Below are the code and all the weights of a small trained network. Each question names an input and a class and asks about switching units off, where a switched-off unit gives its printed mean instead of its output.

import numpy as np


def w(rows, s, z=0):
    codes = np.array(rows[::2]) - 128.0
    scale = np.full(codes.shape[1], s)
    scale[-1] = z or s
    return codes * scale


def norm(h):
    return h / np.sqrt((h * h).mean(-1, keepdims=True) + 1e-5)


def f(y):
    return np.maximum(y, 0)


def log_softmax(a):
    a = a - a.max(-1, keepdims=True)
    return a - np.log(np.exp(a).sum(-1, keepdims=True))


def net(x, mask):
    res = np.array(x, float).reshape(1, 3) / 4 @ E
    u = 0
    for l in range(2):
        y = f(norm(res) @ A[l][:, :-1].T + A[l][:, -1])
        res = res + np.where(mask[u : u + 12], y, B[l][:, -1]) @ B[l][:, :-1]
        u += 12
    return log_softmax(norm(res)[-1] @ U[:, :-1].T + U[:, -1])


A, B = {}, {}
E = w([
[14,58,103,2,227,154],'x0',
[176,34,123,204,207,89],'x1',
[41,76,10,183,167,129],'x2',
],0.0067)
A[0] = w([
[124,127,103,167,140,129,30],'0.n1',
[107,91,106,171,151,110,110],'0.n2',
[181,84,140,145,164,124,40],'0.n3',
[113,123,148,57,141,117,89],'0.n4',
[118,110,127,96,143,146,20],'0.n5',
[254,122,168,196,123,119,118],'0.n6',
[157,161,159,83,93,125,43],'0.n7',
[166,161,140,132,94,128,253],'0.n8',
[141,133,141,125,137,121,128],'0.n9',
[129,121,134,132,133,120,69],'0.n10',
[155,131,141,116,132,136,61],'0.n11',
[93,100,135,74,168,134,24],'0.n12',
],0.025,0.0048)
B[0] = w([
[117,87,97,143,123,153,150],'0.n1',
[76,149,83,142,140,180,178],'0.n2',
[100,179,165,142,202,140,171],'0.n3',
[79,166,184,126,124,85,175],'0.n4',
[100,122,151,125,111,83,150],'0.n5',
[254,90,111,121,146,31,252],'0.n6',
[164,102,149,69,164,183,177],'0.n7',
[133,160,121,112,43,151,197],'0.n8',
[127,119,91,127,140,129,142],'0.n9',
[118,136,118,140,137,115,130],'0.n10',
[140,159,66,137,103,120,142],'0.n11',
[73,89,152,126,103,42,183],'0.n12',
],0.038,0.021)
A[1] = w([
[71,104,70,145,161,205,86],'1.n1',
[132,107,128,133,136,157,4],'1.n2',
[91,125,91,160,147,103,153],'1.n3',
[156,127,138,145,144,135,60],'1.n4',
[121,128,124,120,141,159,61],'1.n5',
[187,115,134,157,225,84,89],'1.n6',
[142,110,81,163,163,172,25],'1.n7',
[149,149,164,56,122,222,138],'1.n8',
[254,75,145,106,88,100,4],'1.n9',
[140,140,126,208,72,126,23],'1.n10',
[163,101,123,85,142,171,24],'1.n11',
[64,126,102,190,71,174,162],'1.n12',
],0.026,0.0023)
B[1] = w([
[145,29,104,148,92,167,166],'1.n1',
[125,103,138,130,132,131,130],'1.n2',
[206,97,221,140,189,181,165],'1.n3',
[103,156,136,92,124,112,143],'1.n4',
[136,105,147,122,130,124,134],'1.n5',
[50,255,55,201,123,172,196],'1.n6',
[100,99,235,133,182,109,149],'1.n7',
[154,214,177,198,120,194,157],'1.n8',
[184,39,97,99,69,22,251],'1.n9',
[106,155,77,92,151,110,135],'1.n10',
[83,129,150,157,146,67,150],'1.n11',
[133,133,71,30,102,147,165],'1.n12',
],0.034,0.026)
U = w([
[82,134,144,207,197,201,16],'0',
[184,144,80,118,75,14,245],'1',
[88,24,120,76,149,235,159],'2',
[17,124,253,83,149,57,200],'3',
[73,234,89,203,201,92,55],'4',
[118,183,68,45,69,202,2],'5',
[137,243,227,126,64,201,90],'6',
],0.015,0.0042)

Each question gives the input, the list of numbers given to net, and the class t.
The units are the neurons (one row each of A and B). Each row of codes is followed by its name. A weight is (code - 128) times the scale printed after its matrix; where a second scale follows, it is the last column's (A, B and U).
mask holds one flag per neuron, layer by layer. A switched-off neuron (its flag False) gives its mean, the last column of its row in B, instead of its output. The means were averaged over made-up inputs and are rounded, as every weight is.
A unit's drop is (log p(t) with every unit on - log p(t) with that unit switched off) / (log p(t) with every unit on - log p(t) with every unit switched off).
The circuit of an input: a set's keep is (log p(t) with only the set's units on - log p(t) with every unit switched off) / (log p(t) with every unit on - log p(t) with every unit switched off). Starting from the 12 units with the biggest drops (on a tie, the unit counted first), units are removed one at a time, each time the one whose removal leaves the highest keep (on an exact tie, the one counted first), for as long as the keep stays at least 0.8.
circuit, biggest first: the units of the circuit, biggest drop first
unit that matters most: the unit with the biggest drop
top k neurons: the k neurons with the biggest drops, biggest first
k most important neurons of layer l: the k neurons of layer l with the biggest drops, biggest first
drop when u is switched off: that unit's drop, to one decimal
input [-3,1,4], class 4: circuit, biggest first => [0.n8; 1.n6]
input [6,-2,-7], class 3: unit that matters most => 0.n6
input [-1,5,5], class 2: circuit, biggest first => [0.n2; 0.n6; 1.n1]
input [-7,-8,6], class 5: circuit, biggest first => [0.n6; 1.n12]
input [1,-5,-6], class 6: circuit, biggest first => [0.n6; 1.n8]
input [-1,4,0], class 4: circuit, biggest first => [1.n6; 0.n3]
input [-7,-5,8], class 5: circuit, biggest first => [0.n6; 1.n9; 1.n12]
input [1,-6,-4], class 6: circuit, biggest first => [0.n6; 1.n8]
input [2,2,-3], class 3: top 2 neurons => [0.n4; 0.n12]
input [2,5,0], class 0: circuit, biggest first => [1.n9; 0.n6]
input [-7,7,8], class 4: circuit, biggest first => [1.n6; 0.n8]
input [-2,7,1], class 4: circuit, biggest first => [1.n6; 0.n3]
input [3,-3,3], class 3: top 2 neurons => [0.n6; 1.n9]
input [1,-6,3], class 3: 2 most important neurons of layer 1 => [1.n9; 1.n6]
input [-2,-4,5], class 2: top 2 neurons => [0.n6; 0.n8]
input [-5,8,8], class 4: top 2 neurons => [1.n6; 0.n6]
input [2,-5,-2], class 6: 2 most important neurons of layer 1 => [1.n8; 1.n9]
input [5,-3,7], class 3: top 2 neurons => [0.n12; 0.n6]
input [4,4,5], class 2: drop when 0.n6 is switched off => 1.0
input [2,-3,0], class 3: drop when 0.n6 is switched off => 0.3
input [-1,3,7], class 2: drop when 0.n6 is switched off => 0.2
